Below are the code and all the weights of a small trained network. Each question names an input and a class and asks about switching units off, where a switched-off unit gives its printed mean instead of its output.

import numpy as np


def w(rows, s, z=0):
    codes = np.array(rows[::2]) - 128.0
    scale = np.full(codes.shape[1], s)
    scale[-1] = z or s
    return codes * scale


def f(y):
    return y / 2 * (1 + np.tanh(0.7978845608 * (y + 0.044715 * y**3)))


def log_softmax(a):
    a = a - a.max(-1, keepdims=True)
    return a - np.log(np.exp(a).sum(-1, keepdims=True))


def net(x, mask):
    res = np.array(x, float).reshape(1, 7) / 4 @ E
    y = f(res @ A[0][:, :-1].T + A[0][:, -1])
    res = res + np.where(mask, y, B[0][:, -1]) @ B[0][:, :-1]
    return log_softmax(res[-1] @ U[:, :-1].T + U[:, -1])


A, B = {}, {}
E = w([
[116,95,138,135,123,133,228,178,70,203,101],'x0',
[172,58,57,140,173,152,97,97,97,63,116],'x1',
[143,127,245,115,148,159,188,164,169,165,124],'x2',
[137,99,136,102,137,34,83,142,98,139,110],'x3',
[88,124,153,109,77,145,131,202,53,66,111],'x4',
[120,108,110,162,141,159,78,165,177,145,110],'x5',
[193,130,66,73,110,97,157,145,99,80,153],'x6',
],0.012)
A[0] = w([
[46,175,165,179,110,177,152,141,105,43,173,175],'n0',
[96,131,124,48,130,144,142,202,81,116,61,167],'n1',
[111,86,184,97,93,70,182,194,49,111,128,165],'n2',
[110,120,166,128,49,153,178,170,136,112,108,230],'n3',
[110,26,118,190,189,176,125,54,217,60,138,236],'n4',
[55,171,118,121,171,81,120,113,162,142,131,58],'n5',
[71,82,125,150,154,141,206,225,187,181,113,201],'n6',
[145,116,116,164,158,142,164,210,161,154,148,87],'n7',
[129,116,218,131,172,28,110,177,156,136,152,222],'n8',
[101,195,96,134,123,108,128,44,153,200,173,3],'n9',
[72,66,153,202,213,254,133,62,158,119,148,134],'n10',
],0.0091,0.0033)
B[0] = w([
[167,164,120,114,148,117,42,163,203,103,193,234],'n0',
[93,153,148,140,128,115,170,73,37,136,186,211],'n1',
[131,67,198,174,113,176,191,79,24,148,99,244],'n2',
[134,192,151,120,139,94,30,54,193,205,80,224],'n3',
[109,139,126,154,138,224,112,122,97,97,166,253],'n4',
[71,99,112,103,54,103,117,135,144,160,179,157],'n5',
[184,152,158,110,148,49,137,51,65,157,133,236],'n6',
[71,143,134,202,137,116,142,104,127,135,68,166],'n7',
[168,160,152,205,116,157,20,74,156,140,84,207],'n8',
[62,71,154,84,136,54,198,87,97,121,136,191],'n9',
[169,181,133,184,157,214,171,186,1,116,154,242],'n10',
],0.0097,0.011)
U = w([
[110,134,159,167,33,65,88,60,189,175,138,207],'0',
[110,60,128,131,110,136,183,211,209,136,26,22],'1',
[105,201,101,80,99,107,140,214,196,103,123,42],'2',
[76,3,53,73,113,35,190,75,114,54,130,148],'3',
[153,143,186,151,195,112,183,43,122,173,2,135],'4',
[65,82,159,176,94,166,190,129,64,117,128,58],'5',
[227,158,37,142,206,164,75,117,158,34,119,254],'6',
],0.008,0.0041)

Each question gives the input, the list of numbers given to net, and the class t.
The units are the neurons (one row each of A and B). Each row of codes is followed by its name. A weight is (code - 128) times the scale printed after its matrix; where a second scale follows, it is the last column's (A, B and U).
mask holds one flag per neuron, in row order. A switched-off neuron (its flag False) gives its mean, the last column of its row in B, instead of its output. The means were averaged over made-up inputs and are rounded, as every weight is.
A unit's drop is (log p(t) with every unit on - log p(t) with that unit switched off) / (log p(t) with every unit on - log p(t) with every unit switched off).
The circuit of an input: a set's keep is (log p(t) with only the set's units on - log p(t) with every unit switched off) / (log p(t) with every unit on - log p(t) with every unit switched off). Starting from all 11 units, units are removed one at a time, each time the one whose removal leaves the highest keep (on an exact tie, the one counted first), for as long as the keep stays at least 0.8.
circuit, biggest first: the units of the circuit, biggest drop first
unit that matters most: the unit with the biggest drop
k most important neurons: the k neurons with the biggest drops, biggest first
drop when u is switched off: that unit's drop, to one decimal
input [-4,2,-4,0,7,-7,-5], class 6: 2 most important neurons	[n0; n9]
input [6,-2,-1,-5,-7,-8,1], class 3: unit that matters most	n9
input [-5,-2,6,-4,2,-4,6], class 0: 2 most important neurons	[n10; n4]
input [2,4,7,-4,-8,-1,6], class 6: 2 most important neurons	[n2; n4]
input [-3,-1,-5,-1,3,-4,6], class 3: 2 most important neurons	[n10; n8]
input [3,3,-4,7,-2,3,2], class 3: circuit, biggest first	[n10; n3]
input [1,3,1,4,-7,2,-4], class 5: 3 most important neurons	[n0; n3; n4]
input [7,2,-1,-5,-7,2,-8], class 5: 2 most important neurons	[n10; n4]
input [-2,1,4,4,-4,8,-7], class 6: 3 most important neurons	[n2; n4; n8]
input [6,-8,-4,-6,4,8,-7], class 4: 2 most important neurons	[n6; n10]
input [7,1,-6,-2,4,3,-7], class 4: 4 most important neurons	[n6; n4; n3; n5]
input [-7,2,1,4,-4,-2,-3], class 6: 2 most important neurons	[n4; n2]
input [-3,-3,-4,6,6,8,5], class 5: 4 most important neurons	[n3; n0; n1; n6]
input [-8,0,-5,4,-8,-2,8], class 3: unit that matters most	n9
input [2,-2,-4,4,7,8,-3], class 4: drop when n3 is switched off	0.1
input [3,-1,-5,4,-7,0,-2], class 3: drop when n9 is switched off	0.2
input [2,7,0,5,-3,-1,-3], class 6: drop when n2 is switched off	0.2
